Group and class of each row
[ 15  10  12 -18  11   9  -7   5 -10 -10  21   2  -8   3  -5  -4  -1   5
  -8   8   2 -24  -1  12   3  -1   3   0   2   8  -6  -1  16   4  -3  -2
   1   2  -3  -3  -7 -10   3   5   0  -6   2   2  -9 -16  -5   6 -13] => <53> > MJ
[ -9  -7  11   6  -2  -5  -4   0   4  -6   8  -8   5   2   6  -4   4  16
  -4  21  34   2   3  -9  14   7  -2 -11   6 -29   0  -3   5  -7   0   2
 -11  -7  -4   7   1  -3  -6   4  -1   1  -2   1  13  16  -7  -7   7] => <59> > NF
[ -4  -2 -17   8  -2   8   2   4 -10  -9   3  -5 -21   0   0  -7  -3   9
  12   1  -2  -8   4  10   7  -5  -4   0   4  16   7  -6  12   5  -4  -8
  -8   2  -9   1 -10  -2   1  -2   2   6   4   0 -17 -17   2  16 -28] => <48> > Rp
[-14  -1 -13  -1  -1   6   8   0  -4  -2   1  -3  -5  -2 -11 -13  -3  -1
   3   8   2 -15   1  18  -5  -7  -1  -3   0 -15   4  -6  -9 -10 -14  -4
 -17   7   2   2  -5  -3  -1   1  -2   0  -1   9 -10 -11   2   6  -5] => <48> > TB
[  9  -8   4   3   3   4  -2   8 -10  -6   5  -3 -13   0   1   3   1   5
   0   5  -1  -3  -2   5   6   2  -5   1   2  -9   1  -3  -1   0  -3  -4
  -5   1  -1   4 -10  -1  -2   0   1  -1   0  -1  -5 -20 -10   0  -8] => <59> > NF
[-11   8   0   4  -1   7  -2   3  -1   0 -14  -3 -17  -1  -1 -20   0   9
   1  12  -1 -15   2  11  -8  -9  -8   3 -12 -17   2  -2 -10  -4 -13  -5
 -18   6  -9   7   0  -3  10   8 -10  -5  -2   7  -9  -1  -5  15 -13] => <48> > Cm
[-21   6  -8   1  -2  -5   5  -4   5   5 -13  -4   7  -3  -9 -13  14  -8
   4   3  -1   3   2   8  -8  -3   6  -1   1 -30   3   2  -6   3  -2   2
 -13   1   7   7   0   1  12   4   1  -3   0   3   5   1  -2  10  13] => <48> > Cm
[ -2   7  10  -3   2  -5   5 -18   1  -3  19   0 -14   4  -5 -12   2   0
 -10  10  12 -30  -1  18 -14   2  -3   0  -6  -2  -1  -3   1 -12  -6   0
 -17  -1   0  -3   1  -4   8   1   3  -4  -1  -6   1   4  -4   4  -2] => <53> > MJ
[  1  11  12   3   7  -6  -4   1  -5  -5  27   0  -1   5  -4  -3   0  -3
 -17  14   1 -27   2  10 -14  -3  -7   2 -11  13  -2   1  -1   3  -1   9
   5  -3  -8 -11   4  -9   5 -19   0   7   8   1   1   9  -2   4  -7] => <53> > RL
[ -6  -8 -11   1   6   5  -5  -1   0  -2 -11  -3  -7   1  -6   2   7   9
  10 -11  -5   6   6  15  -5 -14   6  -4   1   2   6   1 -12  -3   9  -8
  -5  11  -2  -5   2  -9  -4  -2  -4  -8  -8   6  -9 -14  -1   1  -7] => <48> > Cm
[-26   0  -8  -6  21 -21   9   4  13  -3  -3   0 -10  -4  -5 -10   1   1
  10  -2   0 -17   1   2   1   5   2   5  -8   4   6  -6   2   2  -8 -14
  -2  -4   3   0  -2  -7 -15  -1   3  -2  -6   5  -2  -3  -4  -8 -15] => <48> > Rp
[  4  12  -2   6   4   4   7   7  -9  -5  -3  -5 -13  -1  -4 -12  -3   8
   2   7   2 -24   2  11   0  -7  -3   0   0  -6  -2   1  -5   0  -7  -3
 -10   5   2   3 -11  -2   2   1   3  -9 -13   0 -14  -7  -3   9  -7] => <48> > TB
[  6  -4  10   6  -3   2  -4  -2  18  -2   4   4 -14   0   6   2   1  -4
  -3   2   0   0  -4 -21  16   7 -15   6  -6   6   6  -2  -1   8   1   8
   2  -4  -5  -1  -2  -3  -3   6   6   8   3   3  16   7 -14 -10 -12] => <59> > HG
[ 33  21 -21   2  13  36  -1   8 -11 -18 -25  -4 -46   7 -20   0 -10  14
   9 -35  -2 -44  -2  41 -25 -27 -13  15  10  54  20  -5 -26  11 -22 -13
  18  13 -15 -12 -39   0   6   2   0 -12  -4  17 -45 -50  15  37 -54] => <48> > TB
[  3  -3  -4   0   3  -1   1  -1  11  -8  14  16  -8   4   6   1  -1   2
   5   5   4  -3   2  -5  19  -1  -2  -2   3   0   5  -5  10   0  -1 -14
  -2   5  -6   9  -8  -4  -6  -1   6   7   0  -1   8  -1  -5 -13  -6] => <59> > NF
[-26   2  -4  -1  -2 -15   8  -3  11  -7  10  -5 -10   4  -9  -2  -5   0
   7  16   7 -14   3   1  -4  -4   5   4   1  -2   1  -4   1  -5  -3  -3
  -7   6   6  -3  -7  -3  -3  -3   3  -3  -5   3  -7  -3  -8   0   0] => <48> > Rp
[-17   0  -8   2   2  -5   5   5  -8  -6   8  -1  -2  -2 -12 -11   1  -8
   3  14  -3  -4   3   5   2  -3   5  -7   4 -16   0  -3   4   4  -3  -3
 -26   6   3  10  -6  -1  -6  -2  -2  -2   0   4  -1   2 -18  -6  -9] => <48> > Rp
[ 12  11   9  -2   4   5  -6  -1   2 -11  21   0 -15   3   3   2  -3   5
  -7   4   6 -14   1 -15  17   5  -6 -10  -1   3   3  -5   5  10 -11   0
  -3  -9  -3  -1   4  -1  -7   3   4   7   1   1   5   4 -13 -10 -22] => <59> > TP
[ 10   8   2   2   5   3   0   2 -15  -9  17   0  -9  10   2 -11  -2   7
  -9  13   1 -31   3  14   4  -3 -11  -1   2  -2  -5  -9   7   0  -9   0
 -10   2   0  -1   3  -6   8   8  -7  -4   6   0 -10  -8  -6  12 -11] => <53> > MJ
